In the rows, 128 means zero.
Each row is followed by its class.
131, 119, 117, 95, 117, 205, 122, 171, 119, 117, 207, 169, 106, 143, 131, 151, 130, 122, 150, 128, 61, 126, 157, 89, 81, 154, 127, 156, 155, 169, 89, 85, 147, 148, 124, 137 : Tud
156, 124, 113, 92, 105, 189, 112, 161, 118, 132, 213, 171, 99, 143, 135, 159, 137, 126, 153, 125, 73, 133, 166, 96, 82, 141, 125, 146, 179, 165, 84, 92, 138, 153, 123, 142 : beba
125, 117, 101, 109, 97, 173, 134, 150, 96, 110, 190, 183, 104, 154, 151, 123, 112, 105, 140, 136, 63, 129, 161, 79, 118, 143, 112, 152, 155, 157, 76, 107, 120, 164, 129, 127 : fil
163, 120, 101, 78, 103, 161, 144, 170, 100, 101, 231, 177, 101, 149, 116, 116, 125, 94, 158, 145, 59, 108, 169, 94, 108, 155, 121, 157, 138, 160, 104, 82, 136, 138, 126, 158 : fil
145, 134, 109, 112, 130, 163, 143, 145, 119, 103, 111, 78, 173, 119, 112, 43, 86, 111, 162, 107, 140, 138, 111, 121, 111, 124, 140, 95, 102, 111, 150, 137, 81, 122, 124, 148 : Kofo
110, 104, 127, 112, 104, 126, 112, 111, 131, 120, 162, 163, 116, 83, 129, 134, 133, 177, 116, 151, 123, 97, 98, 124, 73, 70, 131, 113, 137, 99, 136, 139, 113, 145, 129, 175 : gevag
88, 49, 155, 161, 106, 153, 131, 107, 114, 106, 102, 30, 82, 94, 96, 78, 116, 99, 151, 149, 145, 116, 37, 125, 101, 173, 156, 157, 123, 87, 141, 92, 114, 82, 142, 188 : fil
131, 144, 121, 100, 124, 135, 160, 155, 131, 82, 120, 88, 162, 113, 121, 40, 90, 119, 171, 137, 141, 141, 119, 157, 114, 140, 130, 103, 125, 108, 112, 118, 100, 116, 123, 153 : bezag
141, 162, 120, 89, 123, 137, 154, 146, 127, 83, 125, 99, 144, 99, 114, 44, 96, 115, 162, 141, 140, 137, 129, 150, 109, 138, 124, 95, 117, 110, 114, 118, 106, 120, 123, 163 : bezag
100, 55, 169, 154, 105, 155, 124, 100, 112, 115, 100, 39, 71, 99, 103, 96, 98, 112, 151, 134, 151, 126, 43, 116, 96, 176, 139, 161, 139, 80, 133, 94, 115, 100, 133, 190 : beba
152, 108, 105, 87, 96, 158, 146, 169, 103, 104, 216, 187, 105, 148, 130, 111, 114, 106, 162, 129, 68, 125, 166, 90, 93, 159, 129, 169, 133, 159, 98, 87, 130, 138, 128, 153 : Kofo
132, 114, 120, 104, 100, 209, 120, 172, 112, 126, 203, 167, 98, 130, 134, 138, 143, 110, 158, 112, 72, 123, 161, 99, 72, 133, 133, 152, 167, 156, 75, 92, 141, 143, 129, 141 : vuzog
128, 116, 112, 104, 101, 181, 120, 157, 124, 120, 188, 165, 104, 136, 146, 146, 126, 118, 162, 123, 68, 131, 165, 94, 70, 142, 135, 159, 166, 167, 89, 92, 134, 148, 132, 141 : Kofo
115, 136, 112, 99, 114, 150, 158, 153, 131, 89, 125, 100, 157, 104, 128, 49, 93, 121, 171, 132, 138, 143, 121, 154, 109, 127, 124, 97, 136, 117, 99, 118, 106, 119, 113, 145 : vuzog
133, 114, 112, 95, 107, 198, 120, 168, 126, 121, 208, 160, 106, 135, 129, 152, 138, 126, 152, 133, 57, 126, 149, 92, 79, 136, 136, 153, 165, 167, 97, 88, 142, 142, 130, 141 : Tud
126, 126, 114, 106, 119, 147, 164, 158, 133, 73, 126, 98, 163, 101, 123, 44, 88, 117, 176, 129, 135, 145, 98, 144, 113, 142, 118, 87, 139, 117, 111, 114, 99, 123, 116, 154 : Nuzu
116, 106, 126, 101, 113, 123, 115, 114, 137, 115, 168, 156, 117, 76, 126, 137, 127, 172, 124, 156, 107, 101, 102, 129, 80, 56, 130, 115, 150, 100, 140, 142, 110, 128, 136, 177 : Tud
132, 103, 141, 146, 116, 93, 139, 130, 131, 113, 133, 72, 193, 110, 114, 114, 157, 109, 189, 123, 176, 145, 141, 174, 115, 150, 160, 165, 146, 85, 153, 119, 127, 90, 104, 154 : beba
84, 64, 167, 178, 120, 134, 142, 91, 137, 90, 100, 59, 69, 127, 104, 118, 110, 135, 139, 136, 130, 120, 50, 140, 111, 133, 150, 169, 161, 117, 121, 94, 121, 121, 149, 162 : vip
110, 93, 150, 127, 108, 129, 108, 115, 115, 133, 161, 136, 104, 111, 117, 114, 146, 121, 115, 85, 127, 79, 118, 137, 86, 115, 126, 116, 91, 79, 137, 116, 102, 125, 122, 181 : beba
117, 125, 124, 131, 105, 157, 170, 164, 105, 79, 123, 92, 147, 105, 111, 20, 84, 131, 167, 128, 129, 145, 107, 132, 138, 110, 122, 105, 125, 87, 112, 134, 86, 121, 124, 135 : gevag
118, 92, 128, 114, 96, 146, 111, 124, 122, 131, 161, 167, 107, 75, 123, 139, 145, 154, 112, 133, 109, 107, 115, 110, 85, 65, 129, 114, 128, 97, 128, 124, 115, 140, 134, 171 : reto
88, 98, 137, 120, 94, 106, 113, 120, 129, 137, 158, 150, 111, 98, 133, 132, 140, 125, 102, 103, 117, 95, 104, 132, 91, 101, 139, 107, 90, 95, 134, 110, 105, 130, 124, 169 : reto
116, 92, 128, 116, 94, 122, 120, 123, 123, 115, 159, 159, 113, 80, 140, 127, 132, 162, 125, 150, 126, 102, 111, 121, 84, 62, 125, 132, 137, 85, 127, 136, 113, 137, 141, 175 : bezag
99, 53, 165, 161, 100, 150, 128, 105, 113, 113, 103, 37, 79, 92, 92, 79, 115, 107, 151, 142, 148, 114, 46, 119, 91, 159, 152, 156, 131, 86, 141, 95, 116, 87, 147, 186 : vuzog
100, 106, 120, 103, 103, 153, 118, 115, 119, 127, 137, 134, 117, 104, 142, 126, 138, 156, 130, 115, 96, 107, 113, 120, 62, 82, 143, 122, 131, 96, 125, 144, 113, 140, 120, 162 : vuzog
96, 99, 123, 108, 96, 142, 121, 116, 121, 131, 137, 135, 128, 102, 152, 120, 119, 153, 130, 116, 103, 127, 113, 116, 72, 85, 146, 122, 130, 99, 115, 143, 97, 141, 118, 156 : Kofo
97, 89, 140, 135, 99, 142, 114, 128, 119, 130, 154, 134, 117, 117, 114, 112, 149, 128, 111, 98, 131, 85, 104, 134, 75, 108, 133, 116, 88, 85, 139, 122, 104, 130, 132, 166 : gevag
81, 50, 146, 183, 119, 148, 148, 101, 115, 120, 122, 48, 96, 132, 85, 83, 90, 124, 138, 147, 141, 140, 64, 132, 101, 143, 139, 182, 144, 102, 138, 126, 111, 106, 157, 146 : gevag
77, 49, 159, 182, 110, 143, 142, 97, 127, 102, 102, 57, 73, 120, 95, 117, 106, 125, 142, 134, 131, 122, 56, 124, 103, 134, 153, 184, 162, 106, 131, 90, 123, 115, 152, 167 : luz
141, 98, 162, 132, 103, 123, 128, 145, 112, 135, 133, 104, 174, 75, 106, 130, 152, 100, 164, 120, 186, 157, 160, 130, 101, 113, 152, 147, 123, 84, 155, 129, 137, 122, 108, 142 : Kofo
123, 141, 110, 103, 109, 139, 157, 144, 132, 77, 113, 83, 145, 106, 122, 51, 87, 123, 172, 142, 137, 148, 124, 145, 118, 153, 113, 91, 142, 122, 106, 124, 100, 125, 111, 151 : luz
150, 121, 114, 100, 107, 188, 118, 163, 115, 125, 211, 168, 104, 143, 137, 154, 125, 125, 170, 117, 69, 133, 165, 88, 85, 138, 134, 154, 184, 159, 91, 95, 133, 155, 118, 144 : beba
99, 106, 134, 130, 105, 137, 113, 121, 120, 126, 142, 140, 116, 116, 112, 116, 143, 135, 114, 98, 129, 89, 104, 127, 81, 106, 130, 110, 90, 92, 138, 131, 106, 140, 126, 168 : gevag
89, 92, 133, 122, 93, 124, 106, 125, 128, 139, 140, 143, 114, 104, 118, 132, 142, 135, 114, 89, 121, 94, 119, 121, 73, 108, 131, 115, 101, 101, 132, 115, 111, 141, 122, 168 : luz
99, 100, 119, 110, 96, 140, 126, 124, 118, 131, 153, 145, 123, 97, 132, 130, 142, 146, 124, 118, 93, 119, 124, 122, 72, 90, 151, 126, 119, 93, 126, 127, 112, 132, 123, 160 : reto
95, 104, 120, 108, 97, 136, 118, 115, 122, 138, 148, 144, 126, 91, 145, 132, 132, 159, 122, 129, 92, 127, 117, 113, 78, 90, 146, 119, 126, 100, 123, 132, 106, 139, 116, 156 : reto
91, 84, 131, 128, 85, 130, 116, 134, 116, 134, 148, 140, 109, 109, 126, 121, 148, 114, 110, 101, 115, 99, 105, 129, 87, 108, 135, 117, 89, 87, 133, 117, 105, 125, 128, 164 : reto
130, 141, 116, 98, 119, 145, 156, 153, 138, 73, 125, 91, 155, 102, 121, 56, 98, 129, 173, 145, 134, 145, 112, 152, 123, 144, 124, 88, 128, 118, 110, 122, 108, 117, 106, 151 : Tud
131, 134, 117, 104, 125, 127, 158, 150, 137, 76, 111, 84, 152, 120, 115, 43, 94, 116, 165, 125, 141, 146, 105, 157, 114, 158, 123, 87, 119, 124, 108, 122, 99, 122, 118, 154 : Kofo
130, 101, 155, 141, 94, 121, 128, 154, 107, 135, 131, 120, 183, 95, 117, 136, 149, 123, 162, 130, 174, 164, 139, 127, 120, 121, 150, 166, 139, 87, 144, 136, 143, 134, 100, 125 : gevag
126, 143, 119, 95, 126, 149, 159, 154, 131, 77, 125, 92, 154, 114, 112, 52, 97, 121, 173, 139, 126, 143, 120, 148, 116, 145, 125, 95, 121, 115, 121, 119, 104, 112, 116, 148 : Tud
95, 57, 164, 154, 101, 152, 130, 103, 118, 103, 103, 29, 71, 91, 93, 89, 101, 100, 145, 150, 141, 117, 30, 119, 99, 173, 150, 162, 125, 83, 146, 95, 118, 83, 144, 192 : Tud
132, 145, 108, 104, 142, 167, 140, 138, 125, 106, 123, 70, 169, 131, 112, 59, 84, 110, 170, 101, 133, 143, 114, 125, 103, 131, 138, 93, 125, 116, 156, 126, 81, 133, 116, 151 : beba
83, 36, 150, 173, 116, 144, 149, 94, 112, 117, 131, 46, 94, 106, 98, 83, 81, 113, 137, 145, 135, 125, 76, 123, 99, 140, 141, 168, 135, 100, 136, 113, 99, 99, 157, 154 : Bapa
84, 40, 149, 171, 116, 151, 141, 106, 112, 118, 134, 35, 82, 117, 93, 72, 98, 107, 141, 159, 124, 136, 63, 138, 109, 134, 131, 173, 146, 106, 137, 106, 103, 95, 162, 158 : fil
95, 69, 166, 170, 110, 152, 130, 96, 120, 109, 95, 37, 77, 99, 90, 84, 104, 113, 143, 137, 157, 121, 33, 123, 102, 166, 151, 152, 128, 84, 141, 113, 112, 94, 144, 183 : gevag
130, 165, 119, 95, 129, 139, 150, 140, 138, 80, 119, 90, 151, 113, 112, 54, 100, 122, 161, 134, 138, 142, 116, 165, 116, 140, 117, 87, 131, 133, 106, 110, 94, 115, 119, 153 : vip
87, 44, 166, 158, 102, 154, 135, 94, 116, 109, 91, 37, 87, 90, 105, 93, 95, 108, 148, 145, 151, 116, 40, 112, 109, 155, 148, 152, 127, 87, 141, 99, 100, 91, 138, 182 : Bapa
141, 117, 114, 99, 104, 197, 114, 170, 116, 131, 201, 171, 103, 144, 129, 149, 149, 110, 151, 116, 69, 117, 158, 91, 70, 145, 139, 152, 163, 169, 89, 85, 146, 148, 133, 141 : vuzog
112, 100, 116, 113, 97, 125, 120, 111, 127, 121, 163, 158, 115, 74, 128, 134, 126, 179, 120, 148, 121, 109, 124, 117, 75, 54, 124, 115, 148, 100, 129, 136, 107, 141, 135, 168 : luz
93, 76, 140, 113, 92, 128, 124, 126, 118, 125, 148, 141, 109, 103, 128, 122, 135, 118, 114, 94, 115, 79, 100, 125, 86, 115, 152, 114, 88, 88, 128, 119, 106, 124, 119, 172 : Bapa
126, 114, 110, 120, 105, 160, 176, 164, 103, 72, 110, 91, 152, 105, 112, 24, 82, 122, 175, 122, 117, 137, 111, 128, 147, 92, 125, 100, 123, 92, 121, 139, 75, 113, 128, 136 : Bapa
124, 127, 108, 124, 93, 174, 125, 143, 97, 118, 198, 186, 102, 155, 151, 135, 114, 114, 128, 135, 77, 124, 157, 81, 111, 129, 111, 153, 158, 169, 74, 95, 109, 158, 137, 123 : vip
95, 44, 160, 172, 103, 150, 142, 108, 116, 101, 107, 38, 80, 79, 91, 83, 109, 99, 151, 134, 152, 123, 29, 110, 100, 164, 144, 155, 134, 83, 142, 94, 119, 88, 146, 189 : Nuzu
120, 145, 110, 111, 135, 171, 143, 151, 117, 104, 107, 76, 175, 147, 112, 67, 95, 106, 153, 107, 136, 137, 107, 130, 103, 126, 139, 100, 116, 122, 146, 127, 81, 126, 128, 134 : vip
119, 97, 133, 160, 77, 96, 132, 145, 110, 133, 146, 76, 198, 114, 116, 129, 138, 102, 170, 137, 169, 147, 131, 158, 114, 119, 162, 187, 149, 91, 147, 138, 133, 131, 89, 130 : gevag
85, 56, 153, 181, 107, 134, 139, 93, 116, 110, 128, 39, 83, 120, 100, 84, 97, 112, 137, 153, 133, 135, 66, 138, 106, 134, 130, 179, 150, 114, 138, 102, 97, 102, 164, 155 : vip
117, 121, 122, 128, 103, 151, 168, 163, 100, 77, 119, 90, 135, 98, 121, 14, 70, 116, 165, 120, 126, 151, 103, 136, 130, 97, 125, 106, 119, 95, 112, 133, 77, 126, 127, 140 : Kofo
95, 78, 136, 113, 95, 123, 121, 126, 119, 119, 134, 144, 128, 107, 130, 127, 149, 130, 118, 89, 120, 82, 114, 122, 81, 119, 134, 110, 72, 86, 141, 118, 106, 138, 115, 169 : Bapa
139, 129, 114, 110, 93, 173, 119, 134, 98, 120, 191, 179, 98, 152, 157, 137, 112, 106, 137, 126, 75, 133, 164, 76, 112, 152, 101, 151, 170, 150, 73, 104, 113, 166, 128, 137 : beba
104, 117, 133, 109, 107, 124, 112, 116, 125, 115, 158, 156, 112, 86, 129, 139, 148, 165, 114, 143, 118, 101, 105, 136, 68, 75, 135, 109, 143, 111, 118, 125, 108, 139, 128, 173 : vip
114, 83, 128, 118, 102, 132, 124, 125, 126, 118, 167, 168, 113, 76, 124, 121, 135, 163, 126, 134, 108, 96, 103, 114, 76, 61, 128, 110, 137, 97, 135, 125, 111, 133, 135, 173 : Nuzu
128, 105, 130, 149, 65, 84, 135, 145, 108, 124, 147, 75, 187, 110, 140, 138, 138, 102, 168, 134, 163, 140, 123, 157, 127, 121, 168, 178, 148, 93, 131, 127, 126, 117, 83, 133 : vip
94, 86, 130, 115, 95, 141, 117, 130, 110, 126, 143, 131, 109, 118, 121, 116, 151, 124, 117, 108, 111, 96, 106, 130, 89, 104, 120, 118, 89, 90, 126, 116, 105, 134, 121, 169 : fil
134, 98, 151, 137, 87, 115, 127, 153, 104, 139, 137, 111, 174, 68, 106, 128, 163, 110, 162, 135, 166, 168, 155, 121, 126, 105, 141, 143, 126, 82, 156, 132, 132, 122, 103, 136 : reto
146, 94, 152, 115, 94, 128, 133, 145, 101, 143, 129, 113, 196, 91, 121, 145, 138, 117, 167, 126, 169, 158, 165, 113, 110, 113, 155, 152, 122, 80, 151, 132, 126, 122, 99, 126 : Bapa
132, 92, 125, 148, 63, 89, 137, 144, 113, 131, 150, 81, 179, 90, 127, 131, 147, 99, 170, 132, 155, 158, 134, 147, 134, 121, 165, 163, 142, 87, 132, 135, 130, 118, 85, 139 : reto
91, 88, 130, 106, 105, 152, 126, 114, 126, 126, 143, 128, 120, 100, 135, 122, 132, 150, 129, 121, 93, 109, 109, 122, 79, 98, 151, 137, 120, 86, 134, 138, 116, 117, 119, 163 : Tud
96, 48, 164, 168, 97, 142, 128, 109, 116, 109, 85, 40, 87, 90, 100, 85, 106, 107, 152, 132, 155, 129, 46, 111, 99, 177, 145, 165, 125, 87, 129, 96, 117, 96, 142, 182 : Kofo
96, 85, 124, 109, 108, 138, 132, 119, 125, 121, 151, 145, 137, 90, 151, 135, 127, 168, 131, 124, 104, 126, 93, 119, 64, 89, 141, 131, 146, 90, 123, 139, 116, 137, 121, 160 : Nuzu
115, 96, 129, 101, 106, 125, 121, 113, 134, 111, 167, 166, 108, 80, 133, 140, 128, 170, 118, 152, 115, 97, 94, 123, 88, 72, 136, 117, 136, 96, 127, 131, 119, 127, 130, 178 : Tud
79, 35, 169, 189, 126, 129, 158, 97, 136, 96, 108, 69, 80, 120, 101, 114, 103, 126, 146, 121, 136, 122, 37, 132, 120, 136, 148, 176, 154, 100, 128, 95, 128, 107, 149, 162 : Nuzu
126, 107, 132, 148, 106, 100, 146, 148, 124, 106, 129, 74, 200, 118, 111, 114, 166, 98, 178, 123, 176, 138, 134, 173, 118, 144, 165, 170, 127, 97, 153, 111, 129, 86, 110, 142 : vip
134, 132, 104, 113, 124, 170, 152, 160, 113, 111, 127, 67, 174, 125, 109, 44, 86, 101, 163, 110, 144, 136, 119, 108, 114, 123, 142, 102, 96, 104, 153, 127, 88, 122, 127, 142 : bezag
152, 123, 99, 84, 100, 165, 146, 158, 104, 104, 221, 179, 104, 141, 118, 114, 110, 100, 149, 138, 71, 110, 176, 86, 96, 161, 117, 161, 145, 157, 100, 82, 131, 137, 133, 158 : luz
122, 129, 105, 95, 134, 164, 152, 148, 126, 101, 106, 68, 183, 127, 112, 59, 89, 106, 163, 112, 128, 123, 110, 124, 109, 134, 152, 85, 102, 119, 160, 130, 86, 122, 110, 144 : Bapa
109, 114, 136, 159, 112, 94, 144, 142, 134, 110, 131, 73, 203, 93, 107, 110, 162, 109, 179, 122, 183, 138, 133, 167, 115, 146, 171, 156, 130, 87, 155, 125, 135, 95, 103, 144 : gevag
126, 139, 109, 115, 136, 177, 147, 157, 121, 102, 109, 77, 171, 118, 108, 51, 91, 100, 168, 87, 137, 141, 127, 121, 96, 119, 147, 91, 106, 110, 148, 137, 89, 125, 126, 139 : Kofo
97, 91, 129, 99, 99, 152, 118, 124, 130, 113, 156, 150, 111, 82, 136, 137, 131, 157, 124, 155, 109, 109, 94, 125, 77, 66, 125, 120, 150, 97, 124, 136, 113, 134, 127, 174 : Tud
163, 127, 111, 79, 106, 157, 141, 167, 100, 110, 220, 184, 102, 144, 112, 117, 114, 97, 155, 123, 74, 114, 171, 83, 89, 163, 128, 154, 120, 160, 101, 81, 133, 142, 124, 161 : Kofo
142, 108, 115, 95, 110, 192, 122, 161, 118, 133, 192, 161, 124, 152, 126, 158, 130, 112, 158, 117, 71, 118, 165, 83, 74, 161, 149, 149, 149, 171, 97, 82, 132, 144, 123, 136 : Bapa
